Here is a tiny trained network, its code and every weight. The questions are about switching its units off for an input and a class, where a switched-off unit gives its printed mean instead of its output.

import numpy as np


def w(rows, s, z=0):
    codes = np.array(rows[::2]) - 128.0
    scale = np.full(codes.shape[1], s)
    scale[-1] = z or s
    return codes * scale


def f(y):
    return y / 2 * (1 + np.tanh(0.7978845608 * (y + 0.044715 * y**3)))


def log_softmax(a):
    a = a - a.max(-1, keepdims=True)
    return a - np.log(np.exp(a).sum(-1, keepdims=True))


def net(x, mask):
    res = np.array(x, float).reshape(1, 8) / 4 @ E
    y = f(res @ A[0][:, :-1].T + A[0][:, -1])
    res = res + np.where(mask, y, B[0][:, -1]) @ B[0][:, :-1]
    return log_softmax(res[-1] @ U[:, :-1].T + U[:, -1])


A, B = {}, {}
E = w([
[200,123,46,148,110,170,124],'x0',
[76,175,198,199,46,190,124],'x1',
[73,157,80,164,36,126,62],'x2',
[189,201,165,74,50,144,155],'x3',
[138,51,145,138,52,54,126],'x4',
[254,62,199,170,128,148,58],'x5',
[113,28,131,16,98,131,208],'x6',
[173,214,86,63,166,56,105],'x7',
],0.0093)
A[0] = w([
[89,233,181,113,132,159,133,174],'neuron 0',
[75,112,56,114,34,104,130,98],'neuron 1',
[155,113,124,150,2,194,171,217],'neuron 2',
[119,12,193,149,113,165,120,87],'neuron 3',
[144,146,87,133,180,165,117,120],'neuron 4',
[158,91,81,132,211,185,135,150],'neuron 5',
[134,36,187,171,123,148,123,99],'neuron 6',
[218,103,143,42,125,46,169,47],'neuron 7',
[127,125,85,130,211,139,142,20],'neuron 8',
[136,39,178,129,119,125,134,249],'neuron 9',
[195,168,129,236,100,144,37,152],'neuron 10',
[214,128,83,82,200,139,130,253],'neuron 11',
[102,253,164,125,71,192,171,83],'neuron 12',
[49,151,144,151,73,138,158,183],'neuron 13',
[173,185,127,187,134,133,57,74],'neuron 14',
],0.0094,0.002)
B[0] = w([
[101,200,161,139,158,165,79,214],'neuron 0',
[98,91,51,88,66,86,71,194],'neuron 1',
[197,110,94,129,24,166,183,234],'neuron 2',
[118,23,172,206,141,166,72,222],'neuron 3',
[192,141,80,147,164,102,99,171],'neuron 4',
[189,89,97,148,171,143,154,201],'neuron 5',
[138,70,191,180,148,147,95,206],'neuron 6',
[84,123,226,2,111,130,220,252],'neuron 7',
[147,128,65,145,197,128,151,184],'neuron 8',
[101,58,166,139,119,155,120,215],'neuron 9',
[236,168,187,149,61,27,106,254],'neuron 10',
[184,109,113,65,180,123,166,247],'neuron 11',
[120,202,117,122,108,227,94,238],'neuron 12',
[77,153,68,185,100,155,147,204],'neuron 13',
[180,178,153,130,132,50,93,213],'neuron 14',
],0.0087,0.011)
U = w([
[19,160,85,218,176,66,198,130],'0',
[203,185,170,147,102,17,90,167],'1',
[200,96,54,98,233,122,164,196],'2',
[59,87,17,89,90,56,88,135],'3',
[131,12,180,202,121,161,113,191],'4',
[74,235,137,128,181,175,80,155],'5',
[145,171,92,146,55,214,139,3],'6',
[121,103,191,1,134,120,205,73],'7',
],0.01,0.0017)

Each question gives the input, the list of numbers given to net, and the class t.
The units are the neurons (one row each of A and B). Each row of codes is followed by its name. A weight is (code - 128) times the scale printed after its matrix; where a second scale follows, it is the last column's (A, B and U).
mask holds one flag per neuron, in row order. A switched-off neuron (its flag False) gives its mean, the last column of its row in B, instead of its output. The means were averaged over made-up inputs and are rounded, as every weight is.
A unit's drop is (log p(t) with every unit on - log p(t) with that unit switched off) / (log p(t) with every unit on - log p(t) with every unit switched off).
The circuit of an input: a set's keep is (log p(t) with only the set's units on - log p(t) with every unit switched off) / (log p(t) with every unit on - log p(t) with every unit switched off). Starting from the 12 units with the biggest drops (on a tie, the unit counted first), units are removed one at a time, each time the one whose removal leaves the highest keep (on an exact tie, the one counted first), for as long as the keep stays at least 0.8.
units of the circuit, in order: the units of the circuit, biggest drop first
most important unit: the unit with the biggest drop
top k neurons: the k neurons with the biggest drops, biggest first
drop when u is switched off: that unit's drop, to one decimal
input [-8,2,7,0,1,-2,1,-2], class 3: units of the circuit, in order	(neuron 1)
input [-1,1,2,-1,-2,-2,-2,-6], class 6: top 2 neurons	(neuron 13; neuron 9)
input [2,8,-2,0,-1,2,5,2], class 6: top 3 neurons	(neuron 2; neuron 12; neuron 5)
input [-1,7,0,-2,4,-6,0,-6], class 6: units of the circuit, in order	(neuron 13; neuron 2)
input [-4,8,5,1,2,1,-3,-7], class 6: top 3 neurons	(neuron 12; neuron 2; neuron 13)
input [-5,7,3,-8,1,-1,3,4], class 0: top 2 neurons	(neuron 13; neuron 2)
input [3,-2,-2,3,3,-6,1,-7], class 3: top 2 neurons	(neuron 1; neuron 12)
input [1,5,0,5,4,-6,-8,5], class 5: top 3 neurons	(neuron 12; neuron 0; neuron 13)
input [-2,-6,-8,5,0,5,-7,4], class 7: top 2 neurons	(neuron 7; neuron 11)
input [7,8,1,-2,7,-4,-8,-7], class 1: top 2 neurons	(neuron 10; neuron 14)
input [7,-6,-2,-7,8,4,8,5], class 7: drop when neuron 7 is switched off	2.0
input [-4,-5,-4,-4,3,-7,2,-5], class 4: drop when neuron 14 is switched off	0.1
input [5,0,-6,6,6,5,-2,2], class 7: drop when neuron 7 is switched off	1.0
input [-4,7,-4,2,-2,-5,3,-4], class 6: most important unit	neuron 2
